Below are the code and all the weights of a small trained network. Each question names an input and a target symbol and asks about switching units off, where a switched-off unit gives its printed mean instead of its output.

import numpy as np


def w(rows, s, z=0):
    codes = np.array(rows[::2]) - 128.0
    scale = np.full(codes.shape[1], s)
    scale[-1] = z or s
    return codes * scale


def norm(h):
    return h / np.sqrt((h * h).mean(-1, keepdims=True) + 1e-5)


def f(y):
    return np.maximum(y, 0)


def softmax(a):
    e = np.exp(a - a.max(-1, keepdims=True))
    return e / e.sum(-1, keepdims=True)


def log_softmax(a):
    a = a - a.max(-1, keepdims=True)
    return a - np.log(np.exp(a).sum(-1, keepdims=True))


def net(x, mask):
    ids = ['ΔΣΦαεηλμξπτ'.index(c) for c in x.split()]
    T = len(ids)
    res = E[ids] + P[:T]
    u = 0
    for l in range(2):
        r = norm(res)
        for j in range(2):
            rows = slice(3 * j, 3 * j + 3)
            q, k, v = (r @ M[l][rows].T for M in (Q, K, V))
            z = softmax(np.where(np.tri(T) > 0, q @ k.T / 3**0.5, -1e9)) @ v
            o = O[l][rows]
            res = res + np.where(mask[u + j], z, o[:, -1]) @ o[:, :-1]
        u += 2
        y = f(norm(res) @ A[l][:, :-1].T + A[l][:, -1])
        res = res + np.where(mask[u : u + 4], y, B[l][:, -1]) @ B[l][:, :-1]
        u += 4
    return log_softmax(norm(res)[-1] @ U[:, :-1].T + U[:, -1])


Q, K, V, O, A, B = {}, {}, {}, {}, {}, {}
E = w([
[38,27,31,139],'Δ',
[149,40,207,150],'Σ',
[115,67,190,128],'Φ',
[158,155,15,117],'α',
[92,101,109,144],'ε',
[150,84,116,151],'η',
[79,61,116,174],'λ',
[162,55,147,69],'μ',
[131,115,111,199],'ξ',
[87,56,105,207],'π',
[248,147,116,98],'τ',
],0.0017)
P = w([
[108,160,165,75],'0',
[247,153,160,213],'1',
[228,156,124,239],'2',
[214,138,104,185],'3',
[175,130,69,167],'4',
[180,129,57,157],'5',
[177,134,44,136],'6',
[189,131,32,133],'7',
[195,126,28,117],'8',
[197,131,30,121],'9',
[207,134,12,127],'10',
[207,115,14,121],'11',
[212,126,5,119],'12',
],0.0016)
Q[0] = w([
[67,145,148,213],'0.h0',
[182,125,85,191],'0.h0',
[145,100,169,14],'0.h0',
[34,156,181,190],'0.h1',
[180,145,101,185],'0.h1',
[198,131,102,2],'0.h1',
],0.005)
K[0] = w([
[97,186,61,253],'0.h0',
[109,187,161,119],'0.h0',
[151,43,154,99],'0.h0',
[121,88,97,212],'0.h1',
[81,180,141,127],'0.h1',
[171,137,60,8],'0.h1',
],0.0047)
V[0] = w([
[128,128,128,128],'0.h0',
[150,3,143,30],'0.h0',
[119,85,76,95],'0.h0',
[145,103,153,52],'0.h1',
[124,170,210,213],'0.h1',
[130,109,137,169],'0.h1',
],0.0021)
O[0] = w([
[128,128,128,128,128],'0.h0',
[140,159,151,219,150],'0.h0',
[121,106,96,171,213],'0.h0',
[150,171,154,212,66],'0.h1',
[161,157,169,6,1],'0.h1',
[150,120,160,101,164],'0.h1',
],0.0017,0.00071)
A[0] = w([
[187,83,225,128,141],'0.n0',
[2,61,89,163,190],'0.n1',
[192,249,67,94,254],'0.n2',
[146,148,93,11,128],'0.n3',
],0.0025,0.00073)
B[0] = w([
[66,145,23,152,168],'0.n0',
[212,150,215,145,205],'0.n1',
[76,5,161,133,254],'0.n2',
[107,92,202,139,161],'0.n3',
],0.0027,0.0018)
Q[1] = w([
[207,19,38,241],'1.h0',
[68,215,205,3],'1.h0',
[39,213,189,13],'1.h0',
[58,209,235,58],'1.h1',
[228,42,98,208],'1.h1',
[214,15,134,220],'1.h1',
],0.0055)
K[1] = w([
[2,171,183,99],'1.h0',
[224,82,87,151],'1.h0',
[220,91,91,159],'1.h0',
[148,152,6,165],'1.h1',
[25,153,217,77],'1.h1',
[30,162,190,94],'1.h1',
],0.0073)
V[1] = w([
[57,35,10,100],'1.h0',
[197,14,139,182],'1.h0',
[54,252,69,157],'1.h0',
[26,76,152,89],'1.h1',
[153,106,230,3],'1.h1',
[222,73,126,6],'1.h1',
],0.0029)
O[1] = w([
[24,201,124,163,159],'1.h0',
[136,165,204,147,252],'1.h0',
[147,115,62,177,50],'1.h0',
[22,116,146,139,197],'1.h1',
[79,90,147,1,80],'1.h1',
[98,173,131,38,25],'1.h1',
],0.0037,0.0021)
A[1] = w([
[107,151,18,111,117],'1.n0',
[147,86,122,136,239],'1.n1',
[107,148,252,74,247],'1.n2',
[129,69,130,223,114],'1.n3',
],0.0038,0.0014)
B[1] = w([
[22,113,77,5,144],'1.n0',
[81,113,190,135,207],'1.n1',
[195,183,205,214,181],'1.n2',
[27,36,170,47,255],'1.n3',
],0.0028,0.0031)
U = w([
[112,88,211,175,255],'Δ',
[86,64,144,127,183],'Σ',
[67,73,42,90,162],'Φ',
[44,245,116,161,113],'α',
[203,114,83,72,89],'ε',
[214,131,47,202,93],'η',
[194,134,132,98,64],'λ',
[125,158,29,169,63],'μ',
[85,162,125,2,74],'ξ',
[202,137,162,88,63],'π',
[152,222,188,80,54],'τ',
],0.0097,0.006)

Each question gives the input, a string of symbols that net reads in full, and the target symbol t.
The units are the heads (3 rows each of Q, K, V and O) and the neurons (one row each of A and B). Each row of codes is followed by its name. A weight is (code - 128) times the scale printed after its matrix; where a second scale follows, it is the last column's (O, A, B and U).
mask holds one flag per unit, layer by layer, with each layer's heads first. A switched-off unit (its flag False) gives its mean, the last column of its rows in O or B, instead of its output. The means were averaged over made-up inputs and are rounded, as every weight is.
A unit's drop is (log p(t) with every unit on - log p(t) with that unit switched off) / (log p(t) with every unit on - log p(t) with every unit switched off).
The circuit of an input: a set's keep is (log p(t) with only the set's units on - log p(t) with every unit switched off) / (log p(t) with every unit on - log p(t) with every unit switched off). Starting from all 12 units, units are removed one at a time, each time the one whose removal leaves the highest keep (on an exact tie, the one counted first), for as long as the keep stays at least 0.8.
units of the circuit, in order: the units of the circuit, biggest drop first
unit that matters most: the unit with the biggest drop
k most important neurons: the k neurons with the biggest drops, biggest first
k most important neurons of layer l: the k neurons of layer l with the biggest drops, biggest first
which heads matter: for each layer, one digit per head in row order, 1 if its drop is at least 0.15 and else 0, layers parted by /
drop when u is switched off: that unit's drop, to one decimal
input Δ ξ α Σ ξ Δ Δ Σ τ ξ α, target Δ: units of the circuit, in order : 0.n2, 0.n1, 1.h0
input α Δ τ, target α: units of the circuit, in order : 1.h0, 1.h1, 0.n2
input η α Σ Σ α α α, target η: 2 most important neurons : 0.n0, 0.n2
input ξ μ ξ α η α π ε Δ α τ ε Φ, target ξ: units of the circuit, in order : 1.h1, 0.h1
input η μ μ α Σ Σ τ ε, target η: 2 most important neurons : 0.n2, 0.n0
input η α α α π α, target η: most important neuron of layer 0 : 0.n2
input η τ π μ, target η: units of the circuit, in order : 1.h1, 0.n2, 0.n0, 0.h0
input η ξ η ξ α Φ τ, target η: units of the circuit, in order : 1.h1, 0.n0, 0.h0
input Φ α ε Σ Σ α π Δ α Σ λ, target Φ: units of the circuit, in order : 1.h0, 0.n0, 0.n2, 1.n0
input ξ α Δ π Σ Δ Φ α η η Φ α α, target ξ: units of the circuit, in order : 1.h1, 0.h0
input Φ α α ε η Δ ξ η μ, target Φ: 3 most important neurons : 0.n0, 0.n2, 0.n1
input η τ Δ Σ, target η: units of the circuit, in order : 1.h1, 0.n2, 0.n0, 0.h1
input α λ ξ Σ ξ ε, target α: units of the circuit, in order : 1.h0, 0.n2
input Σ μ ξ Σ α α Δ Δ α α α α τ, target Σ: unit that matters most : 0.n0
input η η α λ α μ, target η: units of the circuit, in order : 1.h1, 0.n2, 0.h0, 0.n0
input Δ Σ μ μ η η Δ α, target Δ: units of the circuit, in order : 0.n1, 0.n2, 1.h0, 0.h0
input η τ α π μ η τ α Δ, target η: 2 most important neurons : 0.n2, 0.n1
input α Σ π ξ, target α: which heads matter : 00 / 10
input Φ Δ α α η Φ π Σ ξ Δ Φ η, target Φ: 2 most important neurons of layer 1 : 1.n0, 1.n2
input Φ Δ α, target Φ: unit that matters most : 1.h0
input α α μ α α, target α: 2 most important neurons : 0.n2, 1.n3
input η ξ τ π ξ Φ Δ α α ξ Σ η π, target η: drop when 1.h1 is switched off : 0.9
input α λ α α μ, target α: drop when 1.h0 is switched off : 0.7
input α α π Δ α π Δ λ α Δ π Φ, target α: drop when 1.h1 is switched off : 0.1
input α ξ α α η, target α: drop when 0.h1 is switched off : 0.0
